Group and class of each row
[ 0 -2  5  3 -3 -4  2  3  6  1 29  0  3  2 -2  3 -4  0  1 -4 -6  0 -5 -1
  0  1  3 -1  5  1  7  6  4  2]
L (29)
[ 0 -6  9  1 -3 -4  4 -1  2  8 12  1  6  2 -3  2  0  1  2 -2 -7 -1 -2  0
 -2  1  7  1  0 -1  7  4  3  6]
L (27)
[ 0  0  6 -8 -3  7 -4  4  0 -6 -4 -1  2  6  5  1 -3  1  7 -1 -2  1 -2  1
 -2  4 -1 -2  3 -1  0 -3  0  2]
S (28)
[  2   4  -5  -6  -3   4  -7   3   3  -3 -39  -1  -1  -7   8  -3   0   2
  -3   3   3   0   5   2   2  -2  -4   1   1   1  -8  -4  -4  -5]
S (12)
[  0  -1  -1 -10  -3  15  -5  -2   2  -9 -23   0   1   0   5  -1   1   0
   7   0   1   2   2   0   5   4  -4  -6   1  -1   0  -6  -6  -1]
S (12)
[-1 -1  3 -2 -3 -1  4 -2  3  0 22  0  4  2 -4  3 -2  1  0 -1  1  1 -5 -2
 -4  1  2 -2  1  1  6  3  3  5]
L (27)
[-3  3 -2  0 -2 -6  0 -9  4 -3 13 -1 -1  6 -1 -1  0  1  3 -3  3  1 -6 -2
 -9 -2 -1  1 -2 -1 10 -6  2  5]
J (22)
[ -1   1  -9  -9  -4   9   1  -7   8  -7  15  -4  -1   8  -1  -2   0   2
  10  -4   0   1  -4  -6  -2   1  -8  -5  -3   0   4 -10  -2   5]
J (32)
[  1   0  -8  -7  -2  12  -6  -8   3  -6 -31   0  -1  -4   6  -2   3   3
   2   3   6   2   3  -4   2   3  -3  -2  -2   1  -6  -6  -7  -4]
S (12)
[ 0 -3  4  0 -4 -4  2 -4  2  1 23 -1  3 -1 -5  3 -4  2 -3  1 -3  1 -3  0
 -7  4  5 -2  2  1 19  5  1  3]
L (7)
[ 0 -5  4  0 -5  2  0 -2  3 -3 12  0  3  2 -3  2 -1  1 -2 -1 -6  2 -4 -2
 -1  3  4 -2  4  0 17  5 -1  4]
L (29)
[-2  5 -8 -2 -4 -2  0 -7  8 -5 25 -1 -2  9 -2 -1 -3  0  6 -4  1  3 -7 -3
 -4 -5 -5 -2 -3  0 14 -8  1  5]
J (22)
[ -2   5   4   2   0  -7  -9   3  -7  -4 -17   1  -1   1   5  -2  -4   0
  -3  -1  -3   4   0   0  -8  -3   2   3   0  -1  25  -5  -4   1]
J (23)
[ 1 -2  0 -2 -2  0  0 -7  0  0  9  0  1  6 -3  1  2  0  0 -1 -1  2 -2 -1
 -4  0  1 -3 -4  0 20 -3 -3  4]
J (32)
[ -2  -2   2  -3  -2   3   2 -11   3  -6  17  -1   3   9  -6   2   4  -1
   7  -5  -4   0  -8   0  -5  -1  -2  -4  -1   0  12  -2   0   9]
J (32)
[ 0 -1  0 -2 -3 -3  6 -6  1  1 37 -1  1  0 -8  2 -4  1  0  2  0  3 -2 -1
 -8  3  2 -1  0  2 12  1  2  2]
L (7)
[  0  -5   7  -5  -3   0   6  -6   5  -1  24  -2   6   6 -10   3   2   0
   5  -4 -10  -2  -6   0  -7   1   1  -4   0   1  11  -2   2   9]
L (27)
[ -2  -1   4  -2  -5  -2   6   5   6   1  39  -1   0   2  -2  -1 -10   3
   3  -1  -5   5  -8  -2  -3   3   2  -2   4   1   9   2   6   6]
L (7)
[-1  1  0  5 -1 -5  4 -1  5 -2 23  1  2  0 -4  3  0 -2 -1 -3  0 -1 -4  0
 -1 -1 -1 -1  6  1 -5  7  5  0]
L (27)
[ -1  -7   9   7  -4  -7  -1   0   3   1   8   1   1   2  -4   1   0  -1
  -9   0 -12   0  -4   0  -2   0   7   1   2   1  21   5  -1   7]
L (29)
[-1 -6  8 -1 -6 -2  6  3  5  0 31 -1  5 -2 -4  0 -7  2 -1  3 -8  1 -4 -3
 -3  5  6 -2  5  1  9  6  2  8]
L (7)
[ 0  0  3 -3 -1 -4  4  6  3  6 20 -1  0  4 -3 -2 -7  2  2 -1 -6  1 -2  0
 -2  1  3  0 -1  0  4 -1  3  5]
L (27)
[-4  0  4  0 -2 -1  3  1  4 -4 24 -2  3  2 -4  4 -1  0  4 -4 -6 -2 -7  2
  1 -2 -4 -3  6 -1 -7  3  5  4]
L (27)
[  0  -1  -3  -6  -2  13  -4   5   5 -10  10  -1  -3   2   4   2  -4   0
   9  -3  -5   2  -3   0   8   3  -6  -4   4  -3   0   0  -1   1]
S (12)
[-3 -2 -2  1 -3  0  1 -4  7 -4 26  1 -2 12 -3  0  0  0  5 -6 -4  1 -7 -2
 -1 -4 -1 -3 -1 -1  9 -6  4  9]
J (32)
[ -1   2  -2   2   0 -10  -4  -9  -4  -1 -12  -2   1   3  -3  -1   3  -2
  -4   1   1   1  -2   0  -9  -4   0   1  -4  -1  21  -7  -6   0]
J (23)

Group, then class
[  9  -2   4  -2 -22   3   2   4  -4   7  -2  -4  -3   4   0  -3   0  -1
   2  -6  -3   2   3   3  -5   0  -2   0  -5   7   3 -11  -2 -12]
Zj mp
[  4   8  -4  -3 -12  -1  -1   5  -1  -2  -8  -8  -2   4  25 -16  -2 -12
  -1   0  -2   4   2  -3   1  -3  -2  -3  -6   1  18  -7   2  -8]
Zj pq
[  1  -4   1  -7  -7  -1   2   5  -1 -11   4 -11   0   0  -3  -5   2   2
   5  -4   1   2   0   7  -9   0  -2   2  -1   2  15  -2   0 -10]
cl nf
[  1   3   2   0 -20   4   0   6  -5   3  -1  -6   0   3  19  -2   2  -4
  -2  -3   0   3  -6  -5   3  -1   0   5   3   8   7 -17  -1  -4]
Zj pc
[  1   2   2 -16  -6  -4  -1   3   2 -11  -3 -12  -1   1   7  -8   0   1
   1  -1  -4   0  -3   3  -7  -1  -7   0   1  -5  21   9  -2  -6]
cl nf
[-10   3   3  -6  -5  -2   0   4  -3  -6   4 -11   2   2  -1   3   2  -4
   6  -3  -1   2   1  -1   2  -1  -5  -1   0  -2  19   3  -2  -4]
cl nf
[  2  -3   1  -8 -15  -4  11   2  -9 -17  -3  -8   4  -2  -2  -2   1   3
   2  -2   2  -2   0   6  -8  -1  -9   2  -4  -9  13  -6   3   0]
cl Zm
[  6   5   0   1 -17   4   0   5 -10  -3   1   2   2   2   6  -9   0  -1
   4  -1  -2   4   5  -1  -4  -2   3   0  -4   4   1 -29   4  -8]
Zj mp
[  6   4   4  -3 -21   2   0   4  -6   9  -3  -1  -2   4   4  -5  -2  -4
   2  -2   0   3   3   0   4  -1  -1  -1  -3   8   2  -9  -2 -11]
Zj mp
[ -1   2   2  -5   3  -3   1   2  -4 -15   3  -6   1   0   3  -6  -1   2
   2  -3   7   3  -2  -4  -4   2  -1  -2   2  -1   4   4  -1  -2]
cl Cj
[ 0 -1  6 -7 -8 -1  1  5 -8 -7  0 -7  0  5  7  0  0  1  2  0  1  3 -2  3
 -8 -1 -4  3 -2 -1 10 -6 -1 -6]
cl nf
[  4   3   1   3 -15   2   3   6  -2   6  -6  -1  -2   1   5  -4   2   0
   1   0  -2   3   4   0  -2   1  -3   0  -4   3   6  -5   0 -10]
Zj mp
[  3   6  -2  -3 -20   1  -2   3  -8  -2 -12   0  -1   4  11  -5   3  -1
   1  -8  -2   3   2  -3   3  -3  -6   1  -4   0  10 -16   2  -9]
Zj pq
[  1   2  -2  -6   0   1   1   4  -9 -14   7 -14  -2  -7   2  -4   1  -1
   3  -2   3   3  -4  -4  -4  -1   3   0   4 -10  16  -5   3   2]
cl Zm
[ 0  2 -1 -3 -4 -3  0  3  3 -2 -2 -8 -4  1 15 -7  0 -6  0  1 -2  1  4  7
 -5 -2 -1  0 -5  3 11  0  3 -6]
Zj mp
[  6   8  -3   7 -14   2   0   3   1   4  -9  -1  -5   4   4  -5   0  -1
   1  -1  -3   1   1  -4   8   1   1   3   1   4  15 -11  -2 -12]
Zj pq

Group, then class
[ -1   1  -1  -4   1   5  -7  -2  -5   8   1  -1  -2  -6   4  -1  -4   7
   4   6  -2   5   0   1   1  -4  -4  -1   2   5 -11   1  -1  23]
K zf
[-15  -2 -11   1  14  17 -13   2  -4  18  -1   7   7   5  -5 -12   9  -4
   5   9  -2  -6  23  -9   9  -5 -10   2   1  10   8  -8   0  19]
K zf
[  5  -3  -3  -4  -5  15 -12 -10  -5  16  -8  -5   2   2   4   3   3   3
   3   8  -5   0  -5  -4   3  -8  -9   8  -4   9   0   2   0  36]
C rj
[-11   0  -2   0   7   3  -5   7  -1  22   0  -1   0  -2  -1  -9  10   4
   4  -6   6   1   4   0   3   3   1   1   6   3   5   0  -2  -3]
K dp
[ -8  -2  -3   3   2  11  -2   0 -11   7  -5   1  11  -3  -3  -6   6  -7
  -3   3  -3  -6   0  -6  -1  -1 -11   5  -5   4  11  -6   1  17]
W rf
[ -6  -1  -7   7   5  18  -8  -4  -7   9  -2   2  13   6  -7  -7  12  -5
  -4 -10  -2 -10   2  -7   6   0 -11   4  -1   9  12  -6  -3  23]
W hs
[ -9  -3  -9   1  11   6 -12   4   2  11  -1   2   4   7  -1  -8   7   0
   2   3   4  -3  13  -6   6  -5  -8   0   6   2  -2  -4  -3   5]
K zf
[-11  -2  -7   1   9   1  -2   3  -4  13   0   4   3  -4  -1  -5   3  -4
   3   7   2   0  14   2   5  -1  -2   0   8   2  -2  -3   2  -2]
K zf
[  4  -1  -2   5  -2  22  -5  -7 -11  26  -6  -2  11   2   1  -3   4  -7
   0   2 -10  -5  -5  -4   8  -4 -17   8  -9  11  -3  -2  -4  27]
W hs
[ -2  -3  -4   4   4  19  -7  -3  -7  14  -4   0  11   7  -1  -6   4  -4
  -2   3  -2  -7   2  -7   5  -2 -16   7 -11   8   8  -3  -5  24]
W rf
[  5  -3   1  -1   2  33  -7 -11 -11  33  -8  -6   0  11   4  -6   3  -1
   6   9  -8  -2   2  -1   9  -9  -8   6 -11  15   6   2   0  33]
C dl
[  2   1  -3   0  10  37 -10  -1 -10  37 -11  -2   3  17   3 -17   7   0
   5  13 -10  -7   6 -11   8 -12 -16   3 -12  13   7  -3  -6  15]
Q rc
[  1  -2   2   0   3  12   0   3  -5  29  -2 -10  -3  -6   7   0   2   5
   5  17   7   6   0   7   3   0  -3   1  -7   6  -3   5  -2  15]
K dp
